Below are the code and all the weights of a small trained network. Each question names an input and a target symbol and asks about switching units off, where a switched-off unit gives its printed mean instead of its output.

import numpy as np


def w(rows, s, z=0):
    codes = np.array(rows[::2]) - 128.0
    scale = np.full(codes.shape[1], s)
    scale[-1] = z or s
    return codes * scale


def softmax(a):
    e = np.exp(a - a.max(-1, keepdims=True))
    return e / e.sum(-1, keepdims=True)


def log_softmax(a):
    a = a - a.max(-1, keepdims=True)
    return a - np.log(np.exp(a).sum(-1, keepdims=True))


def net(x, mask):
    ids = ['αγδηθξπφ'.index(c) for c in x.split()]
    T = len(ids)
    res = E[ids] + P[:T]
    u = 0
    for l in range(2):
        r = res
        for j in range(3):
            rows = slice(3 * j, 3 * j + 3)
            q, k, v = (r @ M[l][rows].T for M in (Q, K, V))
            z = softmax(np.where(np.tri(T) > 0, q @ k.T / 3**0.5, -1e9)) @ v
            o = O[l][rows]
            res = res + np.where(mask[u + j], z, o[:, -1]) @ o[:, :-1]
        u += 3
    return log_softmax(res[-1] @ U[:, :-1].T + U[:, -1])


Q, K, V, O = {}, {}, {}, {}
E = w([
[139,186,80,129,159,151,84,173,180],'α',
[172,213,161,112,107,44,217,168,182],'γ',
[141,182,48,152,123,161,109,133,170],'δ',
[86,148,50,87,119,80,191,139,181],'η',
[130,95,106,190,157,87,27,105,181],'θ',
[177,200,51,5,76,98,87,120,107],'ξ',
[47,193,140,208,134,178,31,166,125],'π',
[121,144,82,166,176,76,174,148,53],'φ',
],0.022)
P = w([
[178,210,100,230,90,90,109,185,160],'0',
[123,253,90,131,177,80,147,68,143],'1',
[197,157,131,175,91,85,114,187,151],'2',
[105,222,101,96,173,101,150,50,127],'3',
[180,123,129,118,92,96,121,179,126],'4',
[88,192,118,68,177,132,151,43,104],'5',
[159,85,140,77,95,114,122,173,100],'6',
[65,155,130,33,177,154,154,38,85],'7',
[160,58,142,58,120,119,142,189,102],'8',
],0.014)
Q[0] = w([
[109,151,60,84,79,69,121,96,115],'L0H0',
[142,90,153,200,96,130,142,95,155],'L0H0',
[142,127,107,164,112,116,120,78,165],'L0H0',
[236,143,68,122,205,167,173,92,163],'L0H1',
[114,211,56,95,110,98,72,155,157],'L0H1',
[164,154,110,64,211,123,173,85,114],'L0H1',
[32,204,140,172,187,185,151,115,237],'L0H2',
[200,188,2,40,191,98,135,110,121],'L0H2',
[82,200,45,214,234,10,68,136,120],'L0H2',
],0.0085)
K[0] = w([
[129,90,170,100,137,111,128,61,105],'L0H0',
[149,130,121,136,121,117,111,158,125],'L0H0',
[128,72,89,135,119,149,145,139,120],'L0H0',
[136,149,151,82,223,180,103,141,128],'L0H1',
[145,12,102,117,136,116,144,140,116],'L0H1',
[149,194,83,83,222,183,145,79,146],'L0H1',
[134,148,184,98,79,211,131,62,112],'L0H2',
[69,68,87,93,80,123,186,116,84],'L0H2',
[121,18,191,93,172,171,124,110,103],'L0H2',
],0.011)
V[0] = w([
[95,129,143,84,223,112,109,161,133],'L0H0',
[82,187,127,109,218,255,140,107,164],'L0H0',
[162,133,157,156,113,198,187,44,124],'L0H0',
[62,141,135,128,111,107,105,158,120],'L0H1',
[152,165,123,182,82,71,154,164,124],'L0H1',
[64,188,230,113,152,126,123,102,116],'L0H1',
[86,92,124,132,105,70,134,129,126],'L0H2',
[161,182,118,160,109,111,133,114,134],'L0H2',
[73,124,104,145,28,106,201,115,102],'L0H2',
],0.0073)
O[0] = w([
[75,143,103,125,164,186,161,199,127,163],'L0H0',
[145,150,153,224,129,187,58,128,116,173],'L0H0',
[166,78,158,191,78,100,125,84,117,24],'L0H0',
[89,138,146,140,152,114,113,156,125,153],'L0H1',
[164,126,126,113,181,154,87,194,130,254],'L0H1',
[96,130,158,171,104,97,121,47,136,50],'L0H1',
[2,140,159,102,132,101,110,148,160,178],'L0H2',
[164,149,83,135,88,85,123,135,100,216],'L0H2',
[79,130,116,196,110,130,144,141,120,236],'L0H2',
],0.0081,0.0063)
Q[1] = w([
[122,90,137,180,127,108,134,66,73],'L1H0',
[91,201,75,115,194,106,128,29,134],'L1H0',
[162,37,188,130,44,117,158,102,160],'L1H0',
[143,82,162,110,152,112,157,84,93],'L1H1',
[202,132,180,176,90,155,165,50,84],'L1H1',
[204,109,161,116,155,100,127,97,130],'L1H1',
[72,251,73,102,160,157,104,148,148],'L1H2',
[140,120,167,107,20,192,143,238,150],'L1H2',
[167,106,125,124,154,102,166,184,101],'L1H2',
],0.013)
K[1] = w([
[135,211,86,159,156,106,88,150,87],'L1H0',
[124,113,153,121,117,211,118,112,53],'L1H0',
[154,189,60,134,82,99,78,147,185],'L1H0',
[123,216,107,121,107,106,111,142,154],'L1H1',
[162,225,128,130,107,172,91,126,113],'L1H1',
[186,157,141,139,114,101,124,175,118],'L1H1',
[87,36,178,74,125,173,120,89,56],'L1H2',
[137,143,180,130,136,95,201,130,252],'L1H2',
[145,125,99,173,89,130,157,166,201],'L1H2',
],0.013)
V[1] = w([
[127,137,171,185,152,165,107,152,34],'L1H0',
[136,60,89,156,140,80,184,102,55],'L1H0',
[108,112,83,98,123,175,157,109,156],'L1H0',
[62,101,163,154,174,130,105,140,136],'L1H1',
[149,82,66,66,155,173,96,61,35],'L1H1',
[190,117,73,178,101,192,183,87,171],'L1H1',
[88,101,133,107,188,166,97,148,85],'L1H2',
[125,39,6,225,188,140,121,105,210],'L1H2',
[98,134,121,119,76,201,186,127,146],'L1H2',
],0.011)
O[1] = w([
[108,191,119,86,136,147,121,187,167,56],'L1H0',
[125,185,85,95,110,105,37,158,29,87],'L1H0',
[189,89,141,111,67,129,114,120,149,156],'L1H0',
[166,125,88,164,171,203,92,98,79,109],'L1H1',
[111,130,162,78,150,91,144,105,148,3],'L1H1',
[190,176,205,105,115,119,142,169,136,70],'L1H1',
[147,109,102,139,109,107,144,182,168,124],'L1H2',
[9,81,183,97,133,136,112,123,162,187],'L1H2',
[102,185,99,185,109,86,159,138,206,103],'L1H2',
],0.011,0.013)
U = w([
[165,102,80,71,157,114,170,132,189,61],'α',
[150,44,88,179,17,137,118,216,178,113],'γ',
[132,151,166,104,119,137,141,124,195,226],'δ',
[56,203,126,235,170,141,144,1,184,111],'η',
[147,52,120,66,188,199,175,96,144,190],'θ',
[204,123,103,151,179,165,182,89,138,206],'ξ',
[166,112,69,69,219,175,221,157,213,3],'π',
[118,155,64,79,170,136,123,144,164,143],'φ',
],0.0066,0.0059)

Each question gives the input, a string of symbols that net reads in full, and the target symbol t.
The units are the heads (3 rows each of Q, K, V and O). Each row of codes is followed by its name. A weight is (code - 128) times the scale printed after its matrix; where a second scale follows, it is the last column's (O and U).
mask holds one flag per head, layer by layer. A switched-off head (its flag False) gives its mean, the last column of its rows in O, instead of its output. The means were averaged over made-up inputs and are rounded, as every weight is.
A unit's drop is (log p(t) with every unit on - log p(t) with that unit switched off) / (log p(t) with every unit on - log p(t) with every unit switched off).
The circuit of an input: a set's keep is (log p(t) with only the set's units on - log p(t) with every unit switched off) / (log p(t) with every unit on - log p(t) with every unit switched off). Starting from all 6 units, units are removed one at a time, each time the one whose removal leaves the highest keep (on an exact tie, the one counted first), for as long as the keep stays at least 0.8.
circuit, biggest first: the units of the circuit, biggest drop first
heads that matter: for each layer, one digit per head in row order, 1 if its drop is at least 0.15 and else 0, layers parted by /
input η η δ θ π η δ π, target π: circuit, biggest first => (L1H0; L1H2)
input γ ξ π, target ξ: circuit, biggest first => (L1H2; L0H1)
input δ η η η η η δ δ, target η: circuit, biggest first => (L0H1; L1H2)
input π γ δ δ π θ, target π: heads that matter => 001 / 101
input δ δ π, target η: circuit, biggest first => (L1H0)
input η ξ γ δ π δ θ η, target θ: circuit, biggest first => (L1H2; L0H2)
input η π α φ π, target φ: heads that matter => 000 / 100
input η η η η η θ ξ, target θ: heads that matter => 101 / 011
input δ δ ξ π ξ, target α: circuit, biggest first => (L1H1; L0H2)
input η η π η δ ξ, target ξ: heads that matter => 000 / 001
input η η η η η γ η η, target η: heads that matter => 010 / 001
input δ φ δ η α θ π, target θ: circuit, biggest first => (L1H2; L1H1)
input δ δ δ η, target η: circuit, biggest first => (L1H2; L0H1)
input η δ θ η θ θ δ α, target θ: heads that matter => 001 / 001
input ξ η η η η δ η γ, target η: circuit, biggest first => (L0H2; L1H2; L0H1)
input η η π δ, target π: circuit, biggest first => (L1H0)
input η θ π, target θ: heads that matter => 000 / 001
input η α θ δ φ α η φ δ, target φ: circuit, biggest first => (L1H0; L1H1)
input δ φ η α η α, target η: heads that matter => 011 / 000
input η π η π δ φ δ δ δ, target φ: circuit, biggest first => (L1H0)
input ξ η θ δ, target θ: heads that matter => 001 / 001
input η δ α δ, target δ: heads that matter => 101 / 010
input π η φ η φ α δ φ, target φ: heads that matter => 000 / 100
input δ η π α, target π: heads that matter => 000 / 101
